Each row has a class, written after it, and each block has its own classes.
[ -0.4  14.2 -25.7 -13.0   7.9   4.2 -21.4  -4.2   9.3 -10.4   8.7   2.6
  15.5   6.2  10.4   0.7 -34.0  13.8  10.5  -8.3  28.3 -22.7]  W
[ -3.1  21.7  -7.6  -2.8   5.6   1.9 -11.3 -12.5  -1.2 -20.1   9.7   1.1
  16.1  -3.4  -0.3 -13.1 -14.9  -1.5   1.5 -19.4  14.4 -10.0]  W
[  1.3  12.2   9.6 -12.9   1.2   0.5  18.1  -4.4  -6.3  29.8  -8.5  -6.3
  17.1  -2.8   1.6 -28.4  26.8   7.2   2.9  -2.2   9.1  -5.0]  W
[ 11.4  20.9 -14.3 -10.1   1.7   7.5  35.4   8.0  -5.3  11.2 -23.8  -6.5
  17.9   6.4   7.5 -33.9   9.5   1.2   7.7   0.3  19.8 -15.7]  W
[  2.6  21.2 -16.5 -14.5   2.0 -14.6  -4.5  -5.1   6.7  -5.3  10.0   0.7
  10.2   1.6  23.3 -24.6 -31.3   1.9   6.4  -7.0  22.8 -14.7]  W
[ -3.6  18.2  -9.8   4.5  -4.8   1.4   5.2  -1.7  21.8  15.2  -7.3 -12.0
  20.9   5.1  12.5 -12.6  20.2  -2.6   0.4  15.8   8.0  -6.7]  A
[  6.9  16.5  -2.9  -5.0   7.9  -1.0  -8.1  -1.7   4.0  -5.2  -3.6  -7.4
  11.0   5.4  12.6 -35.4 -40.9   4.7  -1.8 -13.0  23.7 -14.5]  W
[  6.0 -22.2 -18.5  -6.2  -1.8  -2.4  15.2  -5.5   9.4  13.1 -15.0  -5.7
  22.7 -24.5 -22.0  18.4  10.5  -2.7   3.7  10.5  -8.9  -1.1]  Y
[ -3.9  56.6 -10.3 -13.6   2.8   3.5 -12.5   6.2   2.3  -7.3   4.7   1.1
  -3.9  18.7  19.9 -16.5 -10.9  -3.0   4.4 -10.2  30.5   9.1]  W
[-11.3  17.6 -21.5  -4.7   4.9   4.1 -16.2   1.6  12.7  -6.7   1.6   1.4
   9.9  10.3   7.6  -9.9  -9.4  -5.6   0.7  -3.6   3.6  -6.6]  W
[  1.7  17.8   4.5  -9.6   3.8  -6.1  -1.6  -7.6   2.4  -3.3   5.7   6.5
   6.3 -12.1   5.6 -27.3  -7.8   7.9   2.9  -4.4  16.7  14.8]  W
[ -0.1  21.8  -7.3   9.1   0.4 -11.0  -9.0 -15.7  28.0  -5.0  -2.0 -11.2
  24.3   3.1  17.8 -10.6 -21.9  12.5  -0.4  20.6  31.8 -18.5]  A
[  3.7  13.8 -14.9 -10.9  -5.6   0.4  21.7  -8.1  14.7  -8.6  -6.3   5.4
  16.5   6.6  12.1   9.4 -29.2   3.6  -6.6   6.8  20.4 -16.1]  A
[ -2.5  28.4 -25.2 -15.2  -3.8   0.5 -17.5  -7.6  -5.1 -27.5   3.0   1.2
  -6.5   9.0  12.7 -19.1 -23.4   0.5  10.2 -12.2  35.1 -17.4]  W
[ -2.7   0.2 -11.6  -3.5   0.3   1.0  17.4   0.1  14.2  15.1 -21.3  -1.7
  25.3  -2.3   7.8   5.4   9.7  -2.6   8.5  10.3  -5.9 -18.0]  Y
[  2.1  11.0 -25.0  -6.6   4.2   4.1  -3.3  -8.0  20.6  15.7 -25.1 -12.9
  52.9  -9.3  10.1 -13.6 -11.5 -10.8   3.6  12.0  35.5 -27.5]  A
[  0.9  30.6 -17.9 -10.6   3.1   9.7 -20.8   2.4  12.4 -18.7   3.8   1.5
   9.3   9.5   8.4 -24.5  12.2   6.5  -2.2  -8.6  24.9   6.9]  W
[  5.4  -1.7 -34.6  -6.8   0.8  -0.6  14.4   5.6   6.4   4.9  -5.5  -3.6
  -0.7   6.4 -23.1  -5.8  15.3  -6.3   4.1  10.0  -6.6 -31.9]  Y
[ -2.8  21.7   5.5  -2.0   3.6  -6.4 -13.2  -0.5   2.2  -7.2  17.6  -2.3
  -6.5  11.3  15.6 -26.2 -36.0  -3.6  14.7  -2.8  26.5  -6.5]  W
[  2.2 -44.0 -24.2  -1.9  -2.7 -12.7   2.4 -10.9   5.7  -7.4  -6.1  -6.0
   6.0 -16.0 -35.6  12.6   9.5  -7.8   0.2  24.8 -19.8 -12.1]  Z
[ -5.0  -2.5   5.4  -0.9  14.6   2.5 -15.3 -17.4   6.8  11.3   7.2  -7.8
  17.3  -4.6  -0.1   5.8 -45.8  -6.0   8.3   1.0  -6.2   0.0]  Z
[  3.9  10.0 -58.4   0.1  -2.0   0.4  35.2   4.1  26.6   7.9 -18.6  -8.4
  31.9  16.5   1.4  -2.5  -1.6  -7.7  -2.5  10.2  13.5  -1.6]  Y
[ -0.5 -23.1  -6.6  -4.5  68.6  -2.4 -41.6  -1.5  -7.6 -55.8  21.8   0.1
 -48.8 -16.6 -36.2  28.0   5.2  -2.7  12.3   8.2 -23.5   2.8]  Z
[  3.3 -17.2 -10.4  -9.8  -6.5  -3.1  13.7  -9.3  25.6   4.2  -5.1  -2.4
  22.2  -5.5   0.6   7.0  23.7   9.1  -3.1  18.1  29.7  -2.4]  A
[ -0.2  15.0  -9.1  -9.0  -0.9  10.5   0.4   2.4   9.7 -15.9   2.7  -5.0
 -23.2   4.8  14.1   0.3 -10.3   1.2   5.2  -0.9  33.1  -5.1]  W
[  2.9  16.9 -35.1 -16.1  -0.1 -17.7  -3.8  -4.2  -7.9 -29.4   9.3  -2.6
   3.1   8.0   8.8 -17.3 -38.3   7.2  12.9 -31.9  52.0 -16.5]  W
[  5.2 -25.3 -12.5  15.1   5.6   0.6  -5.6  -2.0   4.2  -5.5   2.8 -36.4
   4.7 -13.3 -13.1  19.1 -21.8   4.6  -2.8   4.7 -19.3  -6.7]  Z
[  7.3  12.5 -18.2   1.2  -5.6  20.0  18.9  12.6  26.6  12.8 -17.2  -2.9
  34.7  -6.4  -7.6   8.9  13.3   7.6  -0.7  19.3  13.8  -8.2]  A
[ -7.2   7.7   1.3  14.2  -0.4  -1.8  25.0   3.0  10.8  46.2 -17.2  -2.4
  20.3   1.2  -8.6 -16.6  22.5  -8.1   3.5   7.3 -16.2 -18.7]  Y
[-12.0  17.6 -24.0  -5.0   1.9  -7.5  10.4   3.2  -5.5  -8.3  -2.6  -0.1
   3.6  10.0  -3.6 -17.1   0.3   0.2   8.3  -4.1   5.3 -11.2]  W
[ -4.3  12.4 -30.6   3.6   2.4   4.6 -10.3  -5.2  27.9  -2.1 -12.0   7.0
  43.4   1.6   1.6 -21.0  -2.3   6.8   9.0  19.4   6.6 -19.1]  A
[ -0.5  -0.9 -49.3   1.5  -8.5  -0.1   4.1   1.0  34.1 -15.4 -21.1 -11.1
  24.6   1.3  18.4   4.5 -29.0   0.6  -6.5  14.5  31.1 -18.7]  A
[  1.8  15.9 -16.8  -3.5   9.1  -0.1 -32.3  12.9  19.5 -26.1   9.5  -8.9
  32.3   1.4   5.3  -4.5 -30.8   6.5   3.6  -2.1  21.0 -16.7]  W
[ -6.2  60.5  -8.9  -8.2   4.1   4.7  -9.7   4.0  12.8  -3.8   6.2  -7.4
   7.9  12.8  20.3 -29.0 -38.4  -1.2   1.9 -15.8  24.7  -5.6]  W
[ -0.7   1.1  -1.4  -1.1  -4.2   4.7   5.2 -22.1  27.5   7.4  -9.3  -2.3
  49.3  -1.8  -0.9  -3.6   7.0   9.4  -4.7  20.7  14.4 -10.4]  A
[ -0.2  40.1  -7.3  -5.6   0.1  -0.1 -19.8   8.8 -21.4 -14.6  15.8   4.3
  10.3   4.2  18.9 -24.8 -18.6  11.3  10.4  -2.7  34.1  -1.7]  W
[  0.6  18.7 -22.6 -13.9   9.3   3.7 -12.0  -0.4   1.7 -31.7   4.1  -0.1
   5.6   3.1   4.8  -8.8 -44.2   1.6 -22.2  -0.8  19.7 -11.0]  W
[  4.4  19.5   4.6  -0.7  -0.8   6.0 -11.1   3.0  21.4   7.4 -15.2   5.6
  25.3   3.2  16.6 -13.3  10.2  -5.8   2.3  11.3   6.3  -8.6]  A
[  2.1 -15.4  -3.9   4.0 -12.6   5.4  14.4  -1.4   9.6  -6.0 -19.1  -6.1
   8.1   1.8   9.3   5.7   6.6  14.9  -3.0  15.3  29.4  -1.7]  A
[ -0.5  22.4 -13.0  -7.1   3.7  -0.7 -17.8   1.3   5.4 -26.5  14.7  -5.1
   9.2   3.4  -9.1 -24.1 -55.8  -0.9   7.2 -14.0  29.7 -11.2]  W
[  3.1  13.6 -26.8 -16.7   0.6   6.5 -16.7 -12.7  20.1 -28.6   2.4  -0.9
  18.8   0.0  15.1 -10.8 -43.1   5.8  10.0 -21.9  44.6  -6.9]  W
[ -4.3  11.3 -23.6  -9.1  10.9  -0.3  -8.8  -3.8   6.3  -9.4   3.6  -5.0
  11.0   8.3  13.3 -20.5 -34.9  -4.9  -0.8  -8.0  19.6 -10.5]  W
[  1.2  33.9 -10.6 -10.2   4.6  -1.2 -18.0  -5.8  21.4 -12.7   8.9  -8.9
  12.1   6.8   3.6 -20.2 -45.4  -0.4   2.7  -7.4  22.0  -9.9]  W
[  5.1  -8.4 -46.2  -5.6 -10.8   9.6  11.6  -6.0  24.3 -23.5 -12.5  -7.4
  21.8  -0.7   9.3   5.5  -6.4   1.3   4.8  16.4  32.2 -20.9]  A
[  6.3  -3.0 -25.5   8.2  -1.9  -4.9  13.8  -2.1  21.5   0.6 -10.6   7.8
  32.4  -0.2  -5.0   7.9  16.4   3.7   0.4  16.1   7.1  -9.3]  A
[ -5.4  41.4 -16.7  -8.6  -2.0   3.1  -7.3  -2.2   5.5  -9.9  11.1  -1.7
  -6.3  13.7  16.3 -24.5 -17.3 -18.2  -3.2 -12.7  22.9 -16.0]  W
[ -3.2  17.4  -7.5  -1.1  -8.9   7.9  -3.4  -8.6  16.0   8.4  -7.0 -21.2
  32.9  11.2   0.7  -6.2   7.4   6.2  10.5  18.8  14.2  -7.1]  A
[ -2.1 -30.3 -33.4   1.7  -4.8  -5.8 -18.6   5.6   7.4 -45.7  -1.3  -2.0
  -6.1  -9.0 -33.9  31.8  16.9  -5.7  38.6  36.8  -6.3 -10.1]  Z
[ -3.6  18.2 -20.4  -7.3   7.9   7.5 -16.0   2.2 -11.6 -16.2  -1.5   6.5
   6.1   8.4  11.6 -22.3 -36.3  -0.7  -1.8 -28.6  14.0 -22.1]  W
[-15.5  45.0 -16.6  -0.8  11.6   2.1 -34.8  -2.1   9.2 -22.1  11.3 -14.4
  19.6   7.9   8.0 -19.4 -25.1  -5.2   3.6 -10.2  20.7 -11.6]  W

A new block, with new classes.
[ 11.1   1.4   5.1  -6.5   6.0  -8.8  -5.0  -0.5  15.5  -7.8 -11.9   0.8
 -11.9 -13.3   1.1  12.4   5.6  -4.7 -14.6 -15.9  11.1  -4.7]  P
[  7.8  -9.8  -6.6 -10.5  -1.3  14.0  12.4  -2.6  23.3  -2.4 -10.9  -8.3
  23.6  -3.5  12.6   6.3  14.6  28.1 -10.2  -3.4   9.5  18.2]  J
[ -6.8   9.3   2.3  -9.5  13.3  -0.5 -10.3  10.2  15.3  18.2 -12.8 -13.6
 -12.6  -6.1   2.8  -5.5   1.3   5.6  -3.6   0.5   3.7  -0.2]  M
[  3.5   5.0   6.9  -4.0   5.1  -9.6  -6.3  -2.1  20.4 -22.1  19.1   5.5
 -16.1 -16.8  -0.9   1.3  -4.4 -14.5  -9.9   5.6  28.7   1.6]  P
[  6.9  18.4  20.3 -11.4   6.7 -10.5  -4.3  -2.2   5.2  12.1 -14.1   4.6
  -6.4 -14.2  -2.5   7.1  -6.2   2.6 -25.1  -9.5   5.1 -13.8]  P
[  8.4  -2.2   9.6  -2.2   3.3  -3.7   2.3   3.0  23.0 -13.4  -8.8   4.5
 -24.3   1.6  -1.5  13.7  -7.0  -7.2  -7.7 -14.6  17.9   4.2]  P
[ -6.4  -9.0  -1.2  -9.8   0.3  -3.4   0.2   9.8   6.9   6.9 -16.8  -4.5
 -17.0  -2.0  10.0  -0.7  -2.8  -8.6   3.3   5.5  20.5  -2.9]  M
[  1.7  14.3   1.6 -12.8   4.6  -2.8  -6.5   9.2  18.1  17.3 -13.2  11.6
 -24.9  11.6   2.6  -4.6 -17.7   1.4  -9.7  -5.1   6.4   3.5]  M
[ -3.8  -8.7   1.4   2.8   3.0  -0.7  -1.3   8.6  19.6  -3.7 -16.8  13.7
 -34.1 -11.9   1.0   4.2   4.0  -0.7  -6.3  -6.1  25.2   0.9]  M
[ -0.6  -1.8  -7.2 -10.6  -3.6   0.4  25.8 -12.1  30.1 -15.0 -15.0  10.9
  -4.2 -10.4   5.0  14.9  20.3 -12.1 -15.6   3.2  27.6  12.4]  J
[  4.6  -1.2 -12.8   0.8   2.5  -6.2   8.6   1.6  18.2 -31.2   0.8 -12.2
  13.2 -13.2   9.6  14.4  11.3  -6.7 -13.9  -3.3  20.6   8.7]  J
[  3.8  13.4   2.9 -12.5   3.0  -9.2   3.1   5.8  16.4 -11.2 -16.4   4.8
 -29.9 -17.7  -5.9  18.5  -0.8   4.9   8.7 -18.9  20.7   2.1]  P
[ -2.7   0.3  10.6   3.4   3.0  -5.0  -4.6   5.2   7.2 -22.5  -3.0   2.2
 -26.7  -6.8  -2.2   4.8 -12.7 -11.2   2.8   2.3  20.2  -9.8]  P
[ -3.6   7.1  13.7 -16.2  -3.2   3.4  -5.4   6.5  18.8  16.3 -24.7   1.1
 -33.2  -1.3  -0.4   0.9 -11.8  -1.0  -0.6  -7.1  12.0  -5.4]  M
[ 11.5  -9.4  -2.6  -2.1  -2.1  -2.8  19.1  -8.4   8.9 -16.0  -5.8  -7.1
  12.1 -14.3   8.8   6.7  14.6 -10.1 -19.6  -3.7  16.1  17.5]  J
[ 11.4 -21.9 -10.5   1.4  -0.1   0.5  13.6 -10.5  15.7 -23.5  -1.5  -1.7
  24.0 -12.6  17.5   9.2  18.5  -1.5  -8.8   3.2  20.5  35.7]  J
[ -6.4  -0.9   5.3   3.3   0.7  -8.2   0.0   8.0  11.7  11.1 -17.7  -5.9
 -20.9   0.4  20.7   2.0 -11.1   8.2  -2.2  -7.9  16.6  -0.3]  M
[  3.7 -14.1  16.4  -5.8   9.8  -4.3  -4.9   4.6  18.2  -2.9 -14.2  -3.9
  -6.3  -9.4   7.1   9.2  -8.7  -9.9  -7.4  -1.1  15.1 -13.7]  P
[ 18.6   3.6   4.9  -7.2   3.8 -13.8   7.6  19.3  12.0  -7.9  -5.2  -2.4
  -1.2 -15.6  -7.4  26.3  15.1  -8.3 -16.1  21.7   8.5  -3.4]  P
[ -0.7  12.1   7.1  -6.5  -0.1   3.3  -3.3   1.0   1.5   9.4 -18.5  18.0
  -4.3 -19.0   5.9  -1.1 -10.3  -1.4  -6.7   3.7   0.2  -9.5]  M
[ 11.8   7.7  14.1  -5.8  11.3   3.5   3.1  -2.0  15.6 -20.1   0.1  -0.1
  12.3  -3.7  -4.9  13.4  -4.3   8.8  -7.5  -2.5  18.4  -5.6]  P
[ -9.5   9.6  -2.9 -10.3   2.9   7.7  -6.6   4.8   8.2  10.1 -24.8 -10.8
 -18.1  -6.0   3.2  -7.2 -10.1   2.0  -4.2   0.4   8.1  -2.2]  M
